Here is a tiny trained network, its code and every weight. The questions are about switching its units off for an input and a target symbol, where a switched-off unit gives its printed mean instead of its output.

import numpy as np


def w(rows, s, z=0):
    codes = np.array(rows[::2]) - 128.0
    scale = np.full(codes.shape[1], s)
    scale[-1] = z or s
    return codes * scale


def norm(h):
    return h / np.sqrt((h * h).mean(-1, keepdims=True) + 1e-5)


def f(y):
    return y / 2 * (1 + np.tanh(0.7978845608 * (y + 0.044715 * y**3)))


def softmax(a):
    e = np.exp(a - a.max(-1, keepdims=True))
    return e / e.sum(-1, keepdims=True)


def log_softmax(a):
    a = a - a.max(-1, keepdims=True)
    return a - np.log(np.exp(a).sum(-1, keepdims=True))


def net(x, mask):
    ids = ['γδεηλξπψ'.index(c) for c in x.split()]
    T = len(ids)
    res = E[ids] + P[:T]
    u = 0
    for l in range(3):
        r = norm(res)
        for j in range(2):
            rows = slice(2 * j, 2 * j + 2)
            q, k, v = (r @ M[l][rows].T for M in (Q, K, V))
            z = softmax(np.where(np.tri(T) > 0, q @ k.T / 2**0.5, -1e9)) @ v
            o = O[l][rows]
            res = res + np.where(mask[u + j], z, o[:, -1]) @ o[:, :-1]
        u += 2
        y = f(norm(res) @ A[l][:, :-1].T + A[l][:, -1])
        res = res + np.where(mask[u : u + 4], y, B[l][:, -1]) @ B[l][:, :-1]
        u += 4
    return log_softmax(norm(res)[-1] @ U[:, :-1].T + U[:, -1])


Q, K, V, O, A, B = {}, {}, {}, {}, {}, {}
E = w([
[34,184,129,172,74,93,49,199,225],'γ',
[64,165,200,152,70,78,114,187,92],'δ',
[125,115,100,126,42,116,114,149,189],'ε',
[100,149,103,184,170,103,83,157,91],'η',
[202,92,31,66,189,200,98,229,7],'λ',
[114,67,101,195,93,143,64,141,121],'ξ',
[58,72,144,152,162,173,143,148,144],'π',
[143,120,127,91,174,40,204,170,160],'ψ',
],0.011)
P = w([
[55,132,255,152,77,26,21,204,212],'0',
[91,131,232,216,94,65,71,183,208],'1',
[99,124,217,210,106,79,83,184,195],'2',
[114,129,196,217,114,98,91,189,183],'3',
[83,143,150,194,107,108,103,187,164],'4',
[109,132,152,174,116,108,114,173,153],'5',
[105,118,125,163,113,111,112,178,142],'6',
[115,126,103,150,120,111,120,166,135],'7',
[115,118,90,138,132,127,105,174,136],'8',
[95,130,61,107,119,127,118,167,133],'9',
[131,111,62,116,137,145,111,159,126],'10',
[151,91,68,98,144,155,112,139,126],'11',
[153,88,47,101,137,156,106,138,126],'12',
[148,90,29,83,144,152,109,134,125],'13',
],0.0049)
Q[0] = w([
[184,245,102,28,138,95,154,16,96],'0.h1',
[119,141,66,213,107,94,25,254,109],'0.h1',
[13,65,84,213,70,129,34,220,147],'0.h2',
[246,194,153,47,150,117,142,63,73],'0.h2',
],0.0066)
K[0] = w([
[70,137,223,243,67,67,66,105,159],'0.h1',
[159,69,24,107,205,235,100,24,179],'0.h1',
[192,72,2,34,199,234,158,138,42],'0.h2',
[16,147,250,191,98,87,57,124,228],'0.h2',
],0.0056)
V[0] = w([
[66,174,175,116,254,81,180,132,150],'0.h1',
[172,219,83,181,123,68,45,100,137],'0.h1',
[204,233,76,104,161,19,118,162,111],'0.h2',
[63,69,111,232,201,125,23,114,27],'0.h2',
],0.0062)
O[0] = w([
[119,214,146,117,168,159,143,2,199,86],'0.h1',
[252,123,130,107,100,110,222,154,73,109],'0.h1',
[209,128,129,130,89,94,198,35,79,159],'0.h2',
[192,162,166,186,57,192,109,165,205,253],'0.h2',
],0.0074,0.0071)
A[0] = w([
[166,97,169,96,186,235,133,151,112,95],'0.n1',
[137,123,48,183,216,163,155,150,87,58],'0.n2',
[190,164,2,165,219,145,157,153,113,225],'0.n3',
[132,142,159,60,136,40,174,141,165,3],'0.n4',
],0.0074,0.0038)
B[0] = w([
[52,42,93,218,72,227,93,160,110,158],'0.n1',
[157,140,165,130,163,243,141,98,213,144],'0.n2',
[189,76,254,136,198,150,183,150,153,254],'0.n3',
[53,122,86,114,148,78,122,198,150,156],'0.n4',
],0.0067,0.0025)
Q[1] = w([
[123,68,118,126,171,27,185,210,153],'1.h1',
[82,176,41,56,115,162,133,81,58],'1.h1',
[193,185,233,154,60,117,133,253,135],'1.h2',
[103,34,95,160,158,192,108,97,133],'1.h2',
],0.0054)
K[1] = w([
[189,13,46,133,229,190,145,237,80],'1.h1',
[57,147,13,186,77,100,127,72,97],'1.h1',
[194,35,154,141,120,239,71,132,32],'1.h2',
[109,108,145,130,144,109,2,151,216],'1.h2',
],0.0049)
V[1] = w([
[148,21,185,144,181,9,225,187,254],'1.h1',
[126,64,120,120,173,228,173,167,64],'1.h1',
[233,78,19,180,207,155,27,202,245],'1.h2',
[160,154,69,53,100,83,43,168,166],'1.h2',
],0.0037)
O[1] = w([
[144,115,116,104,254,114,112,3,80,207],'1.h1',
[176,49,74,164,173,142,180,156,162,119],'1.h1',
[213,64,170,120,150,81,40,50,110,255],'1.h2',
[153,134,125,88,139,137,123,132,54,130],'1.h2',
],0.0065,0.0049)
A[1] = w([
[71,164,161,131,152,76,157,1,120,86],'1.n1',
[148,235,140,89,139,97,103,168,167,2],'1.n2',
[163,153,147,99,91,69,100,84,147,165],'1.n3',
[196,56,86,134,75,111,123,68,167,155],'1.n4',
],0.0079,0.004)
B[1] = w([
[172,160,153,18,236,138,112,174,31,160],'1.n1',
[93,34,112,114,88,218,248,134,2,145],'1.n2',
[145,70,236,96,154,113,123,112,213,227],'1.n3',
[200,244,80,142,138,111,155,156,169,255],'1.n4',
],0.0071,0.0049)
Q[2] = w([
[65,191,103,229,107,174,129,117,153],'2.h1',
[223,48,148,48,124,49,173,175,205],'2.h1',
[94,144,125,149,175,2,94,200,221],'2.h2',
[122,175,168,130,67,143,112,65,127],'2.h2',
],0.006)
K[2] = w([
[129,173,147,218,129,101,77,69,202],'2.h1',
[215,39,139,66,164,217,130,223,106],'2.h1',
[140,41,55,75,117,254,172,202,64],'2.h2',
[60,154,221,58,153,127,38,154,179],'2.h2',
],0.0064)
V[2] = w([
[168,61,164,186,153,255,98,66,70],'2.h1',
[90,168,85,109,104,90,77,46,56],'2.h1',
[202,88,195,187,190,223,112,212,115],'2.h2',
[159,120,96,161,162,179,142,76,57],'2.h2',
],0.0053)
O[2] = w([
[75,54,175,16,68,107,214,185,131,184],'2.h1',
[187,167,155,140,48,146,117,221,200,45],'2.h1',
[8,185,92,41,185,201,180,119,79,255],'2.h2',
[119,135,106,2,143,173,55,145,135,103],'2.h2',
],0.0054,0.0089)
A[2] = w([
[166,134,51,114,81,97,77,82,106,9],'2.n1',
[117,162,159,162,87,67,113,177,111,155],'2.n2',
[158,96,1,85,120,167,112,114,59,2],'2.n3',
[108,81,88,193,168,143,157,116,172,204],'2.n4',
],0.0086,0.0033)
B[2] = w([
[127,81,76,200,143,32,139,112,134,125],'2.n1',
[172,127,22,132,129,163,113,92,88,253],'2.n2',
[158,98,94,203,111,197,2,135,163,170],'2.n3',
[91,201,147,55,101,188,128,48,71,217],'2.n4',
],0.0081,0.0034)
U = w([
[139,92,38,160,122,53,95,87,112,209],'γ',
[221,179,177,130,68,130,175,131,205,122],'δ',
[137,42,201,108,56,59,76,71,97,2],'ε',
[71,131,148,138,125,163,58,114,213,141],'η',
[104,191,86,142,50,165,183,95,68,113],'λ',
[156,155,141,134,250,82,107,86,125,173],'ξ',
[100,49,94,135,137,130,212,183,167,190],'π',
[218,97,137,117,120,152,44,254,128,146],'ψ',
],0.0063,0.0021)

Each question gives the input, a string of symbols that net reads in full, and the target symbol t.
The units are the heads (2 rows each of Q, K, V and O) and the neurons (one row each of A and B). Each row of codes is followed by its name. A weight is (code - 128) times the scale printed after its matrix; where a second scale follows, it is the last column's (O, A, B and U).
mask holds one flag per unit, layer by layer, with each layer's heads first. A switched-off unit (its flag False) gives its mean, the last column of its rows in O or B, instead of its output. The means were averaged over made-up inputs and are rounded, as every weight is.
A unit's drop is (log p(t) with every unit on - log p(t) with that unit switched off) / (log p(t) with every unit on - log p(t) with every unit switched off).
The circuit of an input: a set's keep is (log p(t) with only the set's units on - log p(t) with every unit switched off) / (log p(t) with every unit on - log p(t) with every unit switched off). Starting from the 12 units with the biggest drops (on a tie, the unit counted first), units are removed one at a time, each time the one whose removal leaves the highest keep (on an exact tie, the one counted first), for as long as the keep stays at least 0.8.
units of the circuit, in order: the units of the circuit, biggest drop first
k most important neurons: the k neurons with the biggest drops, biggest first
k most important neurons of layer l: the k neurons of layer l with the biggest drops, biggest first
heads that matter: for each layer, one digit per head in row order, 1 if its drop is at least 0.15 and else 0, layers parted by /
drop when u is switched off: that unit's drop, to one decimal
input γ δ δ δ δ γ, target λ: units of the circuit, in order => 1.n2; 0.h1; 0.n3
input π ε δ γ ε δ, target γ: heads that matter => 01 / 00 / 01
input ξ η ξ γ, target ψ: units of the circuit, in order => 0.h1
input δ γ δ δ δ ψ δ δ, target ξ: heads that matter => 11 / 00 / 00
input π λ π δ ψ π δ δ ε, target δ: 2 most important neurons of layer 1 => 1.n4; 1.n3
input δ γ γ γ ε π, target η: units of the circuit, in order => 0.h2; 0.h1
input γ γ η π γ ψ ψ π π ξ, target η: heads that matter => 10 / 00 / 00
input δ γ ε, target γ: heads that matter => 01 / 00 / 00
input π γ ψ λ π ξ, target γ: 2 most important neurons => 0.n3; 1.n4
input δ δ γ π δ λ δ, target ε: 2 most important neurons => 1.n3; 0.n4
input ξ δ δ π γ γ ε ε π, target η: units of the circuit, in order => 0.h1; 0.h2
input ε η δ ε ψ γ π δ δ γ ε, target γ: heads that matter => 11 / 00 / 01
input ξ ε δ ξ π λ ξ, target γ: 2 most important neurons => 2.n1; 1.n4
input δ η γ, target δ: units of the circuit, in order => 0.h1
input γ ψ η ξ λ ψ δ ξ π ε, target δ: 3 most important neurons of layer 1 => 1.n4; 1.n3; 1.n1
input δ γ γ π ψ δ ε ε δ, target γ: 2 most important neurons of layer 0 => 0.n3; 0.n2
input γ η δ ψ δ π ψ γ λ δ γ δ γ δ, target ε: 2 most important neurons of layer 1 => 1.n3; 1.n1
input λ δ δ δ γ γ λ γ π δ γ λ δ π, target λ: 2 most important neurons => 2.n4; 0.n1
input δ π η, target η: 2 most important neurons of layer 1 => 1.n4; 1.n2
input η δ δ δ γ δ η ε δ δ π δ, target η: units of the circuit, in order => 0.h1
input π δ λ π ξ δ δ ξ γ δ η π, target λ: drop when 2.n4 is switched off => 0.5
input ψ γ η η ψ ξ, target ξ: drop when 1.n1 is switched off => 0.6
input δ δ η δ δ δ δ γ η π ε, target η: drop when 0.h1 is switched off => 0.7
input ψ ξ π γ ξ γ δ ξ, target ψ: drop when 0.h2 is switched off => 0.4
